Below is a small trained network, with its code and all its weights. Each question gives an input and a class and asks what happens when units are switched off, that is, made to give their printed mean instead of their output.

import numpy as np


def w(rows, s, z=0):
    codes = np.array(rows[::2]) - 128.0
    scale = np.full(codes.shape[1], s)
    scale[-1] = z or s
    return codes * scale


def norm(h):
    return h / np.sqrt((h * h).mean(-1, keepdims=True) + 1e-5)


def f(y):
    return np.maximum(y, 0)


def log_softmax(a):
    a = a - a.max(-1, keepdims=True)
    return a - np.log(np.exp(a).sum(-1, keepdims=True))


def net(x, mask):
    res = np.array(x, float).reshape(1, 8) / 4 @ E
    u = 0
    for l in range(3):
        y = f(norm(res) @ A[l][:, :-1].T + A[l][:, -1])
        res = res + np.where(mask[u : u + 13], y, B[l][:, -1]) @ B[l][:, :-1]
        u += 13
    return log_softmax(norm(res)[-1] @ U[:, :-1].T + U[:, -1])


A, B = {}, {}
E = w([
[183,120,108,93,122,131,113,117,163,175,155,182],'x0',
[112,51,180,122,83,166,104,104,44,92,113,102],'x1',
[195,205,181,169,164,182,52,133,97,151,117,180],'x2',
[48,81,179,134,35,71,54,57,119,74,94,137],'x3',
[151,104,176,185,123,36,181,95,155,148,87,180],'x4',
[113,148,92,159,155,161,128,124,169,3,176,137],'x5',
[53,136,151,163,127,88,243,141,101,187,216,170],'x6',
[115,250,82,123,69,54,152,134,196,179,72,76],'x7',
],0.0061)
A[0] = w([
[32,123,176,70,67,90,163,72,142,146,127,154,40],'0.n1',
[115,91,81,155,183,102,139,93,152,47,134,104,11],'0.n2',
[61,84,93,106,149,86,253,147,121,133,168,136,114],'0.n3',
[115,65,136,150,69,131,131,138,139,153,207,126,46],'0.n4',
[195,156,99,103,187,174,122,143,99,114,92,123,10],'0.n5',
[124,123,115,151,129,195,127,124,99,62,153,157,47],'0.n6',
[192,135,140,136,183,106,130,148,128,73,111,118,68],'0.n7',
[80,133,76,108,95,92,141,118,132,152,174,119,58],'0.n8',
[185,79,128,81,132,166,148,124,151,217,157,149,80],'0.n9',
[133,192,115,95,101,82,118,153,118,60,109,88,4],'0.n10',
[123,125,146,202,134,22,187,100,186,155,96,202,118],'0.n11',
[108,121,98,94,147,200,93,162,124,88,138,84,22],'0.n12',
[110,196,23,43,117,123,136,117,197,132,82,128,107],'0.n13',
],0.0066,0.0036)
B[0] = w([
[136,75,183,144,6,111,125,78,84,122,148,177,202],'0.n1',
[134,208,220,100,154,175,176,171,147,185,123,120,164],'0.n2',
[103,96,109,109,110,158,197,168,85,201,235,73,250],'0.n3',
[58,184,73,81,128,128,123,93,187,114,105,134,160],'0.n4',
[33,134,105,102,81,95,75,84,144,191,169,201,168],'0.n5',
[180,138,87,163,167,184,91,102,108,68,142,85,172],'0.n6',
[71,76,202,135,111,124,143,79,93,127,112,177,154],'0.n7',
[104,79,170,92,108,130,102,103,107,142,202,81,176],'0.n8',
[132,142,155,102,163,207,154,138,143,200,68,163,187],'0.n9',
[112,93,152,118,88,179,161,148,194,156,132,183,159],'0.n10',
[203,160,117,188,100,36,106,83,197,134,180,215,254],'0.n11',
[236,151,108,254,181,44,121,46,119,128,125,166,177],'0.n12',
[178,112,108,171,19,85,29,236,226,84,159,38,233],'0.n13',
],0.0053,0.0059)
A[1] = w([
[132,189,35,102,165,126,107,168,232,145,130,105,67],'1.n1',
[193,34,78,27,136,167,95,124,141,199,120,168,123],'1.n2',
[86,53,152,121,101,180,91,92,75,105,44,90,149],'1.n3',
[62,96,116,119,126,128,122,125,124,66,59,64,65],'1.n4',
[125,190,148,61,126,66,123,177,98,193,81,123,12],'1.n5',
[148,122,128,142,161,154,71,105,101,104,220,117,72],'1.n6',
[189,85,124,69,127,163,91,133,124,197,150,186,124],'1.n7',
[137,75,152,182,156,115,154,119,69,124,147,170,27],'1.n8',
[115,47,144,104,101,103,111,120,124,147,112,138,59],'1.n9',
[129,96,113,110,183,180,124,90,136,110,157,175,3],'1.n10',
[116,58,91,58,155,113,152,96,141,11,91,126,63],'1.n11',
[142,189,15,74,132,154,141,138,101,111,120,72,95],'1.n12',
[110,77,89,131,140,122,255,170,159,130,185,98,160],'1.n13',
],0.0069,0.0034)
B[1] = w([
[203,113,198,165,137,68,122,163,141,78,75,88,223],'1.n1',
[147,130,175,45,130,146,191,132,181,91,125,177,212],'1.n2',
[158,185,226,34,103,119,82,139,93,60,95,62,206],'1.n3',
[99,134,194,89,109,171,81,117,180,160,126,185,154],'1.n4',
[111,129,94,211,183,136,128,153,131,118,146,128,156],'1.n5',
[137,142,41,138,165,108,131,171,106,103,106,94,189],'1.n6',
[152,184,145,37,127,168,192,205,168,156,145,171,214],'1.n7',
[186,179,69,127,72,126,89,147,174,137,145,83,164],'1.n8',
[145,156,119,123,97,65,131,106,138,85,113,158,168],'1.n9',
[124,114,90,110,150,78,140,76,99,79,157,108,160],'1.n10',
[160,156,167,188,104,167,97,139,76,255,151,118,155],'1.n11',
[131,127,183,199,140,67,51,141,156,124,99,151,168],'1.n12',
[64,102,153,120,152,187,115,140,43,183,117,73,254],'1.n13',
],0.0067,0.0061)
A[2] = w([
[65,160,127,100,210,192,208,108,100,255,109,165,84],'2.n1',
[23,78,32,169,235,175,194,146,154,55,155,109,65],'2.n2',
[59,62,31,162,30,60,99,115,147,165,169,188,13],'2.n3',
[15,70,60,180,76,140,171,102,133,127,153,119,40],'2.n4',
[132,122,145,146,160,218,115,97,97,68,215,158,154],'2.n5',
[108,77,135,160,183,115,246,126,124,144,124,132,46],'2.n6',
[165,116,153,78,151,199,91,100,122,91,45,179,46],'2.n7',
[164,190,60,159,120,133,84,172,187,172,111,112,101],'2.n8',
[133,128,131,94,178,194,143,103,122,72,139,148,5],'2.n9',
[73,108,132,129,37,54,84,75,84,159,166,143,160],'2.n10',
[198,101,121,102,187,150,159,105,93,107,159,172,109],'2.n11',
[98,209,136,121,191,148,159,216,65,193,87,68,149],'2.n12',
[167,166,142,182,134,14,169,75,139,150,88,160,120],'2.n13',
],0.0072,0.0032)
B[2] = w([
[124,76,110,88,47,168,162,149,146,190,154,229,216],'2.n1',
[60,198,88,176,84,134,79,2,87,183,77,202,174],'2.n2',
[97,122,130,162,209,113,184,125,79,106,111,43,200],'2.n3',
[183,112,97,127,191,78,184,240,203,157,217,72,180],'2.n4',
[138,150,32,166,144,150,95,185,159,176,148,129,208],'2.n5',
[106,115,93,93,67,170,140,210,182,163,140,179,168],'2.n6',
[87,77,122,76,123,118,180,143,76,130,152,79,197],'2.n7',
[161,14,180,159,91,144,115,151,183,113,146,133,221],'2.n8',
[120,159,98,150,192,141,162,130,97,100,108,104,160],'2.n9',
[76,197,135,97,214,91,233,86,119,107,121,141,253],'2.n10',
[127,155,49,112,113,52,180,182,193,66,123,156,184],'2.n11',
[121,56,123,147,98,226,50,35,54,193,159,137,229],'2.n12',
[132,73,117,179,146,162,59,93,138,146,32,188,226],'2.n13',
],0.0079,0.006)
U = w([
[212,108,136,198,110,123,72,180,248,131,92,160,222],'0',
[187,150,62,64,209,177,131,186,102,44,116,109,5],'1',
[94,143,233,5,65,109,155,123,137,74,85,123,138],'2',
[59,105,144,153,138,40,239,143,155,143,169,42,140],'3',
[85,139,186,192,146,69,154,9,103,131,32,201,34],'4',
[106,99,90,98,115,210,188,154,110,236,173,205,216],'5',
[86,207,16,192,191,140,132,113,116,96,148,165,45],'6',
[96,102,131,160,125,202,49,122,61,129,152,34,155],'7',
],0.013,0.003)

Each question gives the input, the list of numbers given to net, and the class t.
The units are the neurons (one row each of A and B). Each row of codes is followed by its name. A weight is (code - 128) times the scale printed after its matrix; where a second scale follows, it is the last column's (A, B and U).
mask holds one flag per neuron, layer by layer. A switched-off neuron (its flag False) gives its mean, the last column of its row in B, instead of its output. The means were averaged over made-up inputs and are rounded, as every weight is.
A unit's drop is (log p(t) with every unit on - log p(t) with that unit switched off) / (log p(t) with every unit on - log p(t) with every unit switched off).
The circuit of an input: a set's keep is (log p(t) with only the set's units on - log p(t) with every unit switched off) / (log p(t) with every unit on - log p(t) with every unit switched off). Starting from the 12 units with the biggest drops (on a tie, the unit counted first), units are removed one at a time, each time the one whose removal leaves the highest keep (on an exact tie, the one counted first), for as long as the keep stays at least 0.8.
circuit, biggest first: the units of the circuit, biggest drop first
unit that matters most: the unit with the biggest drop
k most important neurons: the k neurons with the biggest drops, biggest first
k most important neurons of layer l: the k neurons of layer l with the biggest drops, biggest first
drop of u: that unit's drop, to one decimal
input [-4,-8,1,-8,2,7,5,6], class 0: unit that matters most	1.n1
input [-3,4,0,-2,0,-8,1,-3], class 2: circuit, biggest first	[1.n3; 0.n11]
input [0,-7,-4,-8,-5,6,1,4], class 7: 2 most important neurons of layer 0	[0.n11; 0.n3]
input [0,-4,7,-6,-2,-3,4,4], class 0: 2 most important neurons	[1.n1; 0.n3]
input [8,-4,-4,7,1,-5,5,0], class 3: 2 most important neurons of layer 2	[2.n3; 2.n4]
input [-5,0,8,4,4,-2,-3,-2], class 2: 3 most important neurons	[1.n3; 0.n11; 0.n12]
input [-8,-3,-1,7,-6,4,8,-2], class 5: 2 most important neurons of layer 1	[1.n13; 1.n1]
input [8,-3,-3,4,8,-3,3,-1], class 4: 2 most important neurons	[0.n11; 2.n13]
input [1,6,-3,3,4,0,2,-4], class 2: 4 most important neurons	[1.n3; 0.n12; 0.n11; 0.n13]
input [-6,0,-7,-7,4,-6,-4,7], class 0: 2 most important neurons	[0.n13; 1.n1]
input [-7,-4,-4,1,3,1,3,-1], class 5: 3 most important neurons	[0.n3; 1.n13; 0.n13]
input [1,-3,-2,7,0,2,-3,6], class 3: 4 most important neurons	[2.n3; 2.n10; 0.n1; 1.n3]
input [3,1,5,4,8,8,-5,0], class 4: 2 most important neurons of layer 2	[2.n4; 2.n8]
input [-7,3,-4,7,2,1,1,-6], class 2: circuit, biggest first	[1.n3]
input [1,5,5,5,2,-2,-4,5], class 2: 2 most important neurons	[1.n3; 0.n11]
input [-7,-8,-4,5,2,-7,-6,8], class 0: 2 most important neurons of layer 2	[2.n13; 2.n8]
input [4,-2,-8,7,-3,-3,3,-7], class 3: 2 most important neurons of layer 0	[0.n3; 0.n1]
input [-8,-6,0,5,-5,-1,0,8], class 0: 2 most important neurons of layer 0	[0.n3; 0.n13]
input [1,4,8,7,-8,-8,0,-7], class 1: 2 most important neurons of layer 1	[1.n6; 1.n13]
input [-7,7,4,6,0,-2,4,-3], class 2: drop of 1.n3	0.5
input [2,-3,-7,-7,-6,8,2,6], class 7: unit that matters most	1.n13
input [-6,6,-4,3,8,4,-6,-2], class 2: drop of 1.n3	0.6
input [0,-3,-8,-3,4,-5,7,1], class 5: drop of 1.n13	0.6
input [-4,0,1,-3,4,8,-5,-1], class 6: drop of 2.n9	0.0
input [-1,-5,3,-1,0,-5,-6,-2], class 5: 2 most important neurons of layer 1	[1.n7; 1.n5]
